[[  2  42  -9 -16]
 [  3  13  -4  -4]
 [  1   1  -2   0]]
->
[[42 -9]
 [13 -4]]

[[-18 -33  -9  -8  36]
 [-18 -36 -11  -9  42]
 [-16 -36  -9  -8  33]
 [-22 -39  -7 -11  39]]
->
[[-33  -9]
 [-36 -11]]

[[-38 -11 -27  -7   0]
 [ 20 -42  11   8   0]]
->
[[-11 -27]
 [-42  11]]

[[  5  -1  13   5  38]
 [ -4  -6   5   7 -32]
 [ 15  -3  20  15 -34]
 [-11   2  12   5  30]
 [-13  -3 -28 -11  -5]]
->
[[-1 13]
 [-6  5]]

[[-25   7 -30]
 [-30  10 -34]
 [ -1  -2 -35]
 [-32 -16 -15]]
->
[[  7 -30]
 [ 10 -34]]

[[  3   2  -6  17   8]
 [-36  -3  18   8  -9]]
->
[[ 2 -6]
 [-3 18]]

[[ -7  -4  32 -14 -23]
 [-29  27  -2  17 -36]
 [  0  12 -33  17  15]
 [ -3  12 -23  17   5]]
->
[[-4 32]
 [27 -2]]
---
[[-16  12]
 [-12   5]
 [ 11   5]
 [-10   7]
 [ -1  16]
 [ 17 -10]
 [ -9  21]
 [  3  16]
 [ 10 -11]
 [-31 -20]
 [-11  16]]
->
[[ 12 -16]
 [  5 -12]
 [  5  11]
 [  7 -10]
 [ 16  -1]
 [-10  17]
 [ 21  -9]
 [ 16   3]
 [-11  10]
 [-20 -31]
 [ 16 -11]]

[[-20 -26  17]
 [ 30 -10  17]
 [ -7  44   9]]
->
[[ 17 -26 -20]
 [ 17 -10  30]
 [  9  44  -7]]

[[-15  33  11   0  -3   8  -7]
 [-10  42   9  -1  -3 -22 -12]
 [ -4   3   8   0   6   9  -9]
 [-18  28  13   0 -11   2   2]]
->
[[ -7   8  -3   0  11  33 -15]
 [-12 -22  -3  -1   9  42 -10]
 [ -9   9   6   0   8   3  -4]
 [  2   2 -11   0  13  28 -18]]

[[ -1   9  -7  -5   5   0  -2   5   3  -7  -3]
 [  5   4  -5 -12   4   5  -3   4   4  -5   6]
 [  3  10   1 -12   4  -2  -2   4  -2  -3  -4]
 [ -4  11 -11  -1   6   3  -1   1   8 -12  -2]
 [  0   7  -8  -4   7  -1  -2   3   2  -7  -3]
 [-15  16  12  -2   5  -8   9  13  -5   3 -34]
 [  3  11   0 -14   5  -2  -2   5  -2  -4  -5]]
->
[[ -3  -7   3   5  -2   0   5  -5  -7   9  -1]
 [  6  -5   4   4  -3   5   4 -12  -5   4   5]
 [ -4  -3  -2   4  -2  -2   4 -12   1  10   3]
 [ -2 -12   8   1  -1   3   6  -1 -11  11  -4]
 [ -3  -7   2   3  -2  -1   7  -4  -8   7   0]
 [-34   3  -5  13   9  -8   5  -2  12  16 -15]
 [ -5  -4  -2   5  -2  -2   5 -14   0  11   3]]

[[ 19  -9   7  -4  -8 -11   5 -13  17]
 [  7 -10  27  14  -5 -43 -22  -4  11]
 [  8   9 -17  -4   9  -1  -1 -21 -39]
 [ 16   1 -11  -3  -8 -13  -8 -31 -12]
 [ 20  -6  23   3   2  -5 -14 -10   2]]
->
[[ 17 -13   5 -11  -8  -4   7  -9  19]
 [ 11  -4 -22 -43  -5  14  27 -10   7]
 [-39 -21  -1  -1   9  -4 -17   9   8]
 [-12 -31  -8 -13  -8  -3 -11   1  16]
 [  2 -10 -14  -5   2   3  23  -6  20]]

[[  3  -4   9 -10  10   9  -4]
 [  7  -6  20 -18  24  20  -8]
 [ -2   1  -9   6  -8  -6   2]
 [  1  -1  -5   2  -3  -1   5]
 [  3  -3   7  -5   5   5  -2]
 [ -3   3  -5   3  -5  -6   2]
 [  0  -2   5  -4   6   3  -2]
 [-11   9 -28  25 -32 -29  11]]
->
[[ -4   9  10 -10   9  -4   3]
 [ -8  20  24 -18  20  -6   7]
 [  2  -6  -8   6  -9   1  -2]
 [  5  -1  -3   2  -5  -1   1]
 [ -2   5   5  -5   7  -3   3]
 [  2  -6  -5   3  -5   3  -3]
 [ -2   3   6  -4   5  -2   0]
 [ 11 -29 -32  25 -28   9 -11]]

[[ 13  43 -34 -33  18  10   4  -2]
 [-10  -4   3  -7   5 -27  16  -7]
 [ -3  -8   5 -19   3 -35  18 -14]
 [  8  -8  -1 -32   8 -35  11 -17]
 [  9  18  -7 -33  10  -3  -2   3]
 [-14  -7 -22   3  19 -27   4  -8]
 [ 18  -7   3 -42   1 -29  10 -17]
 [  3  17  -4 -11   1  -1  18 -10]
 [ -3 -13 -19 -11  18 -37   5 -18]]
->
[[ -2   4  10  18 -33 -34  43  13]
 [ -7  16 -27   5  -7   3  -4 -10]
 [-14  18 -35   3 -19   5  -8  -3]
 [-17  11 -35   8 -32  -1  -8   8]
 [  3  -2  -3  10 -33  -7  18   9]
 [ -8   4 -27  19   3 -22  -7 -14]
 [-17  10 -29   1 -42   3  -7  18]
 [-10  18  -1   1 -11  -4  17   3]
 [-18   5 -37  18 -11 -19 -13  -3]]
---
[[ -2  -1  -3   1]
 [ -4  18 -20  -4]
 [-28   4 -16   0]
 [-35 -16   6   3]
 [  8  16 -13  -3]
 [-26   2 -15   1]]
->
[[-26   8 -35 -28  -4  -2]
 [  2  16 -16   4  18  -1]
 [-15 -13   6 -16 -20  -3]
 [  1  -3   3   0  -4   1]]

[[  1  12   8  12   4 -12  -4  -6 -20 -16  -6   0   1   4]
 [  1  -8  23 -22   5 -19   1  -3  -3  -6  16  -3  -4   1]
 [-15  -2   6  30   0  11  -2  -4  -3  -4  -7  -1  -1  -5]
 [ -3  -7 -17 -34  -1  16   0   0   8  13  17  -8  -3  11]]
->
[[ -3 -15   1   1]
 [ -7  -2  -8  12]
 [-17   6  23   8]
 [-34  30 -22  12]
 [ -1   0   5   4]
 [ 16  11 -19 -12]
 [  0  -2   1  -4]
 [  0  -4  -3  -6]
 [  8  -3  -3 -20]
 [ 13  -4  -6 -16]
 [ 17  -7  16  -6]
 [ -8  -1  -3   0]
 [ -3  -1  -4   1]
 [ 11  -5   1   4]]

[[ -5  -6 -10  -7  10  -8  -7  -9   1  15  -6   4  -1  20  -9  -7]
 [ 19   8  -2   5 -36   8   4  -7  -8  -6   0 -29  19   2  -4  13]
 [  4  -1  18   8   1   1  10 -15  -1  -1  15   1  -8  -6  19   4]]
->
[[  4  19  -5]
 [ -1   8  -6]
 [ 18  -2 -10]
 [  8   5  -7]
 [  1 -36  10]
 [  1   8  -8]
 [ 10   4  -7]
 [-15  -7  -9]
 [ -1  -8   1]
 [ -1  -6  15]
 [ 15   0  -6]
 [  1 -29   4]
 [ -8  19  -1]
 [ -6   2  20]
 [ 19  -4  -9]
 [  4  13  -7]]

[[  8   5 -10  -9   4 -35  -7 -23  -2]
 [ -9  18   2  11 -12   6 -24  -2 -16]]
->
[[ -9   8]
 [ 18   5]
 [  2 -10]
 [ 11  -9]
 [-12   4]
 [  6 -35]
 [-24  -7]
 [ -2 -23]
 [-16  -2]]

[[  1  -1   0  -1   0   0  -1   0   0]
 [ -1  -2   0  -1  -1   0   1   0   1]
 [-18   8  28  -4  25  41 -25 -19  42]
 [  1   2  -1   2   0   1   1   1   1]
 [ -1   0   0   1  -1   0  -2  -1   0]
 [  0   0  -1   0   2   1   1   0  -1]
 [ -4  -2   0  10   2   6  -4  -5   7]]
->
[[ -4   0  -1   1 -18  -1   1]
 [ -2   0   0   2   8  -2  -1]
 [  0  -1   0  -1  28   0   0]
 [ 10   0   1   2  -4  -1  -1]
 [  2   2  -1   0  25  -1   0]
 [  6   1   0   1  41   0   0]
 [ -4   1  -2   1 -25   1  -1]
 [ -5   0  -1   1 -19   0   0]
 [  7  -1   0   1  42   1   0]]

[[-13 -25  14 -19  -3  -4 -12  -2  10   2]
 [ -7 -32  10  -9  -4   1  -7  -6  11   2]
 [-27 -10  19   6  -4   6  18 -28  -3  17]
 [ -7 -16   2   8  10  -3   6 -18 -13   4]
 [ -4 -21   5 -14   1  -7 -13   2   5  -3]
 [-25  -5  22 -21  -6   1  -4  -5   3  10]
 [ -2 -24  -5   8  13 -10   0 -12  -3  -5]
 [ -2 -10   0   1   9  -5  -1  -7 -10  -1]
 [ -5 -19   1  10  20  -4   6 -22 -35   6]]
->
[[ -5  -2  -2 -25  -4  -7 -27  -7 -13]
 [-19 -10 -24  -5 -21 -16 -10 -32 -25]
 [  1   0  -5  22   5   2  19  10  14]
 [ 10   1   8 -21 -14   8   6  -9 -19]
 [ 20   9  13  -6   1  10  -4  -4  -3]
 [ -4  -5 -10   1  -7  -3   6   1  -4]
 [  6  -1   0  -4 -13   6  18  -7 -12]
 [-22  -7 -12  -5   2 -18 -28  -6  -2]
 [-35 -10  -3   3   5 -13  -3  11  10]
 [  6  -1  -5  10  -3   4  17   2   2]]
